Here is a tiny trained network, its code and every weight. The questions are about switching its units off for an input and a class, where a switched-off unit gives its printed mean instead of its output.

import numpy as np


def w(rows, s, z=0):
    codes = np.array(rows[::2]) - 128.0
    scale = np.full(codes.shape[1], s)
    scale[-1] = z or s
    return codes * scale


def f(y):
    return y / 2 * (1 + np.tanh(0.7978845608 * (y + 0.044715 * y**3)))


def log_softmax(a):
    a = a - a.max(-1, keepdims=True)
    return a - np.log(np.exp(a).sum(-1, keepdims=True))


def net(x, mask):
    res = np.array(x, float).reshape(1, 6) / 4 @ E
    y = f(res @ A[0][:, :-1].T + A[0][:, -1])
    res = res + np.where(mask, y, B[0][:, -1]) @ B[0][:, :-1]
    return log_softmax(res[-1] @ U[:, :-1].T + U[:, -1])


A, B = {}, {}
E = w([
[147,130,104],'x0',
[40,93,101],'x1',
[160,132,93],'x2',
[214,163,155],'x3',
[171,9,106],'x4',
[126,127,130],'x5',
],0.011)
A[0] = w([
[44,102,33,50],'n0',
[112,2,144,254],'n1',
[242,141,185,63],'n2',
[240,82,162,162],'n3',
[153,179,132,31],'n4',
[233,177,71,237],'n5',
[211,240,195,112],'n6',
[154,168,133,11],'n7',
[102,79,228,223],'n8',
[93,177,98,91],'n9',
[206,99,60,126],'n10',
[72,220,58,195],'n11',
[251,165,198,45],'n12',
[193,93,144,94],'n13',
[151,186,157,179],'n14',
],0.01,0.0039)
B[0] = w([
[82,79,80,194],'n0',
[163,168,49,255],'n1',
[96,94,174,200],'n2',
[195,69,184,219],'n3',
[13,78,205,139],'n4',
[156,197,178,217],'n5',
[37,156,205,225],'n6',
[2,62,170,131],'n7',
[214,140,91,176],'n8',
[23,67,219,149],'n9',
[132,116,120,187],'n10',
[26,112,207,202],'n11',
[72,69,150,210],'n12',
[153,35,151,167],'n13',
[64,163,155,174],'n14',
],0.0079,0.0097)
U = w([
[117,254,103,230],'0',
[106,27,132,161],'1',
[196,107,71,198],'2',
[130,102,25,28],'3',
[115,127,162,1],'4',
],0.012,0.0068)

Each question gives the input, the list of numbers given to net, and the class t.
The units are the neurons (one row each of A and B). Each row of codes is followed by its name. A weight is (code - 128) times the scale printed after its matrix; where a second scale follows, it is the last column's (A, B and U).
mask holds one flag per neuron, in row order. A switched-off neuron (its flag False) gives its mean, the last column of its row in B, instead of its output. The means were averaged over made-up inputs and are rounded, as every weight is.
A unit's drop is (log p(t) with every unit on - log p(t) with that unit switched off) / (log p(t) with every unit on - log p(t) with every unit switched off).
The circuit of an input: a set's keep is (log p(t) with only the set's units on - log p(t) with every unit switched off) / (log p(t) with every unit on - log p(t) with every unit switched off). Starting from the 12 units with the biggest drops (on a tie, the unit counted first), units are removed one at a time, each time the one whose removal leaves the highest keep (on an exact tie, the one counted first), for as long as the keep stays at least 0.8.
circuit, biggest first: the units of the circuit, biggest drop first
most important unit: the unit with the biggest drop
k most important neurons: the k neurons with the biggest drops, biggest first
drop of u: that unit's drop, to one decimal
input [-7,1,-5,7,8,3], class 2: most important unit -> n1
input [4,2,-7,-8,-7,-8], class 1: circuit, biggest first -> n9, n0
input [-1,3,4,2,-1,7], class 0: circuit, biggest first -> n3, n12
input [4,7,7,2,0,2], class 0: 3 most important neurons -> n3, n13, n12
input [7,-2,5,7,-2,2], class 4: 2 most important neurons -> n5, n6
input [0,-2,2,-7,-1,-1], class 0: 4 most important neurons -> n3, n13, n12, n2
input [-3,0,-2,4,-8,5], class 4: circuit, biggest first -> n1, n11
input [-4,-4,5,5,2,-5], class 1: 4 most important neurons -> n12, n13, n3, n2
input [5,-1,8,6,-3,5], class 4: 2 most important neurons -> n5, n12
input [0,4,-7,-8,-7,7], class 1: 2 most important neurons -> n0, n9
input [4,3,-4,0,7,3], class 3: 2 most important neurons -> n1, n5
input [8,5,-5,6,1,-5], class 2: 2 most important neurons -> n6, n11
input [7,-8,-3,5,2,5], class 1: 3 most important neurons -> n12, n13, n3
input [3,4,2,0,8,2], class 3: circuit, biggest first -> n1
input [8,-3,-6,1,-6,3], class 4: 4 most important neurons -> n1, n11, n4, n9
input [4,-7,2,7,1,1], class 1: 4 most important neurons -> n12, n13, n3, n2
input [-8,0,0,-4,0,-4], class 0: 2 most important neurons -> n3, n13
input [-4,-7,8,4,8,2], class 1: 2 most important neurons -> n12, n2
input [-7,-1,-5,5,-6,-7], class 4: drop of n14 -> -0.2
input [-8,-1,4,-5,-1,-6], class 0: drop of n13 -> 0.4
input [8,-6,-3,5,-7,7], class 4: drop of n12 -> 0.1
input [0,-8,-5,6,4,-2], class 1: circuit, biggest first -> n12
